Below is a small trained network, with its code and all its weights. Each question gives an input and a target symbol and asks what happens when units are switched off, that is, made to give their printed mean instead of their output.

import numpy as np


def w(rows, s, z=0):
    codes = np.array(rows[::2]) - 128.0
    scale = np.full(codes.shape[1], s)
    scale[-1] = z or s
    return codes * scale


def f(y):
    return y / 2 * (1 + np.tanh(0.7978845608 * (y + 0.044715 * y**3)))


def softmax(a):
    e = np.exp(a - a.max(-1, keepdims=True))
    return e / e.sum(-1, keepdims=True)


def log_softmax(a):
    a = a - a.max(-1, keepdims=True)
    return a - np.log(np.exp(a).sum(-1, keepdims=True))


def net(x, mask):
    ids = ['ΘΞΠζημφψ'.index(c) for c in x.split()]
    T = len(ids)
    res = E[ids] + P[:T]
    u = 0
    for l in range(2):
        r = res
        for j in range(2):
            rows = slice(3 * j, 3 * j + 3)
            q, k, v = (r @ M[l][rows].T for M in (Q, K, V))
            z = softmax(np.where(np.tri(T) > 0, q @ k.T / 3**0.5, -1e9)) @ v
            o = O[l][rows]
            res = res + np.where(mask[u + j], z, o[:, -1]) @ o[:, :-1]
        u += 2
        y = f(res @ A[l][:, :-1].T + A[l][:, -1])
        res = res + np.where(mask[u : u + 8], y, B[l][:, -1]) @ B[l][:, :-1]
        u += 8
    return log_softmax(res[-1] @ U[:, :-1].T + U[:, -1])


Q, K, V, O, A, B = {}, {}, {}, {}, {}, {}
E = w([
[168,125,204,143],'Θ',
[180,155,113,81],'Ξ',
[161,166,72,171],'Π',
[94,190,2,206],'ζ',
[94,117,94,190],'η',
[117,80,96,94],'μ',
[97,158,107,232],'φ',
[193,201,143,169],'ψ',
],0.018)
P = w([
[161,71,97,247],'0',
[96,235,145,66],'1',
[161,66,135,120],'2',
[98,232,152,62],'3',
[163,64,141,121],'4',
[97,230,147,64],'5',
[167,62,136,117],'6',
[101,231,155,70],'7',
[172,63,141,119],'8',
[96,228,151,71],'9',
[168,63,135,119],'10',
[107,241,155,74],'11',
],0.011)
Q[0] = w([
[138,107,141,129],'L0H0',
[237,155,96,128],'L0H0',
[213,174,104,254],'L0H0',
[137,119,120,144],'L0H1',
[139,204,78,89],'L0H1',
[146,204,107,140],'L0H1',
],0.0079)
K[0] = w([
[131,129,164,124],'L0H0',
[178,120,104,52],'L0H0',
[248,63,97,203],'L0H0',
[146,142,129,118],'L0H1',
[78,100,104,82],'L0H1',
[120,189,169,120],'L0H1',
],0.011)
V[0] = w([
[134,45,52,94],'L0H0',
[1,242,146,103],'L0H0',
[185,31,85,102],'L0H0',
[186,228,124,116],'L0H1',
[126,82,189,135],'L0H1',
[32,190,177,97],'L0H1',
],0.0036)
O[0] = w([
[145,121,139,151,107],'L0H0',
[17,200,3,206,62],'L0H0',
[108,75,192,81,137],'L0H0',
[211,90,183,53,254],'L0H1',
[110,117,153,163,70],'L0H1',
[121,177,201,62,113],'L0H1',
],0.0041,0.0026)
A[0] = w([
[119,180,98,90,96],'L0N0',
[159,19,24,111,110],'L0N1',
[139,6,141,150,137],'L0N2',
[15,130,175,64,120],'L0N3',
[183,132,84,81,205],'L0N4',
[160,195,154,51,138],'L0N5',
[215,131,66,217,2],'L0N6',
[129,113,145,80,216],'L0N7',
],0.013,0.0073)
B[0] = w([
[146,63,196,183,169],'L0N0',
[77,192,120,6,178],'L0N1',
[84,12,143,65,176],'L0N2',
[124,137,101,211,139],'L0N3',
[153,179,255,141,238],'L0N4',
[27,65,14,166,254],'L0N5',
[26,190,237,106,158],'L0N6',
[216,226,116,196,194],'L0N7',
],0.0078,0.0099)
Q[1] = w([
[161,102,138,127],'L1H0',
[146,141,210,112],'L1H0',
[118,109,75,113],'L1H0',
[98,59,251,54],'L1H1',
[169,136,70,114],'L1H1',
[180,148,156,74],'L1H1',
],0.017)
K[1] = w([
[182,104,143,136],'L1H0',
[153,104,105,164],'L1H0',
[112,115,171,98],'L1H0',
[183,131,3,161],'L1H1',
[111,139,149,89],'L1H1',
[177,167,117,101],'L1H1',
],0.018)
V[1] = w([
[144,137,139,119],'L1H0',
[134,138,77,139],'L1H0',
[157,134,103,117],'L1H0',
[104,65,99,99],'L1H1',
[199,101,154,86],'L1H1',
[77,187,64,2],'L1H1',
],0.011)
O[1] = w([
[133,143,120,139,133],'L1H0',
[83,81,120,133,34],'L1H0',
[51,163,132,160,35],'L1H0',
[157,138,156,14,1],'L1H1',
[187,254,16,158,78],'L1H1',
[102,158,251,143,224],'L1H1',
],0.0062,0.0043)
A[1] = w([
[95,14,149,173,75],'L1N0',
[93,195,141,8,3],'L1N1',
[112,82,153,244,121],'L1N2',
[131,148,198,143,84],'L1N3',
[103,97,115,224,16],'L1N4',
[151,90,161,170,76],'L1N5',
[119,159,58,217,127],'L1N6',
[166,171,145,152,65],'L1N7',
],0.011)
B[1] = w([
[145,248,13,80,217],'L1N0',
[111,98,59,195,172],'L1N1',
[136,62,108,183,248],'L1N2',
[202,124,97,82,203],'L1N3',
[167,106,131,47,151],'L1N4',
[118,63,157,108,153],'L1N5',
[79,117,163,50,255],'L1N6',
[79,76,77,175,154],'L1N7',
],0.011,0.0089)
U = w([
[87,152,105,39,3],'Θ',
[2,146,159,173,211],'Ξ',
[114,63,158,207,195],'Π',
[187,60,114,86,92],'ζ',
[104,89,217,56,155],'η',
[169,222,131,159,167],'μ',
[96,117,33,208,67],'φ',
[55,22,137,98,97],'ψ',
],0.0089,0.0054)

Each question gives the input, a string of symbols that net reads in full, and the target symbol t.
The units are the heads (3 rows each of Q, K, V and O) and the neurons (one row each of A and B). Each row of codes is followed by its name. A weight is (code - 128) times the scale printed after its matrix; where a second scale follows, it is the last column's (O, A, B and U).
mask holds one flag per unit, layer by layer, with each layer's heads first. A switched-off unit (its flag False) gives its mean, the last column of its rows in O or B, instead of its output. The means were averaged over made-up inputs and are rounded, as every weight is.
A unit's drop is (log p(t) with every unit on - log p(t) with that unit switched off) / (log p(t) with every unit on - log p(t) with every unit switched off).
The circuit of an input: a set's keep is (log p(t) with only the set's units on - log p(t) with every unit switched off) / (log p(t) with every unit on - log p(t) with every unit switched off). Starting from the 12 units with the biggest drops (on a tie, the unit counted first), units are removed one at a time, each time the one whose removal leaves the highest keep (on an exact tie, the one counted first), for as long as the keep stays at least 0.8.
units of the circuit, in order: the units of the circuit, biggest drop first
unit that matters most: the unit with the biggest drop
top k neurons: the k neurons with the biggest drops, biggest first
k most important neurons of layer l: the k neurons of layer l with the biggest drops, biggest first
heads that matter: for each layer, one digit per head in row order, 1 if its drop is at least 0.15 and else 0, layers parted by /
input Ξ Θ Ξ ζ φ, target φ: units of the circuit, in order => [L1N0 L1H1]
input μ ζ ψ μ μ Θ, target μ: heads that matter => 10 / 01
input Ξ φ Θ Ξ, target Ξ: unit that matters most => L0N6
input ψ Θ Ξ ζ ζ Ξ, target ψ: units of the circuit, in order => [L0N5 L1N6 L1H1 L0N6]
input μ ζ Θ Ξ Ξ μ μ φ, target μ: units of the circuit, in order => [L1H1 L0N5]
input φ Θ ψ Ξ Θ ψ, target φ: units of the circuit, in order => [L1H1 L0N5]
input μ Θ Ξ Ξ μ Π Ξ Θ φ φ, target μ: units of the circuit, in order => [L0N2 L0N5]
input φ Θ μ Ξ Ξ ψ, target φ: units of the circuit, in order => [L0N6 L1H1 L0N5]
input ζ Θ Ξ Ξ Ξ ψ Θ Ξ ζ Ξ, target ζ: 4 most important neurons of layer 0 => [L0N6 L0N5 L0N1 L0N0]
input η Ξ μ ζ Θ Ξ η Ξ, target η: 4 most important neurons of layer 0 => [L0N5 L0N6 L0N2 L0N4]
input Θ ζ Ξ φ ψ Θ ζ, target Ξ: 3 most important neurons of layer 0 => [L0N5 L0N6 L0N1]
input ζ ψ Ξ Ξ Θ Ξ μ η ζ ζ, target ζ: top 3 neurons => [L0N6 L1N3 L1N0]
input Ξ μ Θ η η ζ φ Ξ μ ζ η, target Θ: units of the circuit, in order => [L1N0 L0N2 L1H1]
input Ξ ψ Ξ Ξ Ξ φ Ξ φ ψ ψ, target Ξ: 3 most important neurons of layer 0 => [L0N5 L0N1 L0N2]
input ψ Π φ φ φ μ φ Ξ ψ η, target ψ: unit that matters most => L1N6
input Θ μ φ Θ ζ Ξ Θ ζ, target Θ: 2 most important neurons of layer 0 => [L0N2 L0N5]
input Π φ μ ψ, target Π: units of the circuit, in order => [L0N6 L1H1 L0N1 L1N2]
input Ξ μ η μ φ, target φ: 3 most important neurons of layer 0 => [L0N1 L0N5 L0N4]
input φ μ Θ Θ Θ φ φ μ Θ, target ζ: top 3 neurons => [L1N0 L0N5 L0N2]
input η Ξ Π η η η, target η: unit that matters most => L1H1
input Ξ ζ η Θ ψ, target Π: heads that matter => 00 / 00
input μ μ φ ψ Π Θ Ξ η, target μ: 4 most important neurons of layer 0 => [L0N2 L0N5 L0N1 L0N4]
input φ φ Ξ Θ ζ Θ ζ Ξ Θ Ξ μ Π, target φ: 4 most important neurons of layer 0 => [L0N6 L0N5 L0N1 L0N0]
input Π Π Π φ Ξ Ξ Ξ ζ Ξ η, target Π: 3 most important neurons of layer 0 => [L0N5 L0N6 L0N1]
input Ξ Π φ ζ Ξ μ Ξ Θ, target Ξ: top 3 neurons => [L0N5 L1N6 L0N1]
input η Ξ φ Θ Ξ ψ, target η: top 3 neurons => [L0N5 L0N2 L0N6]
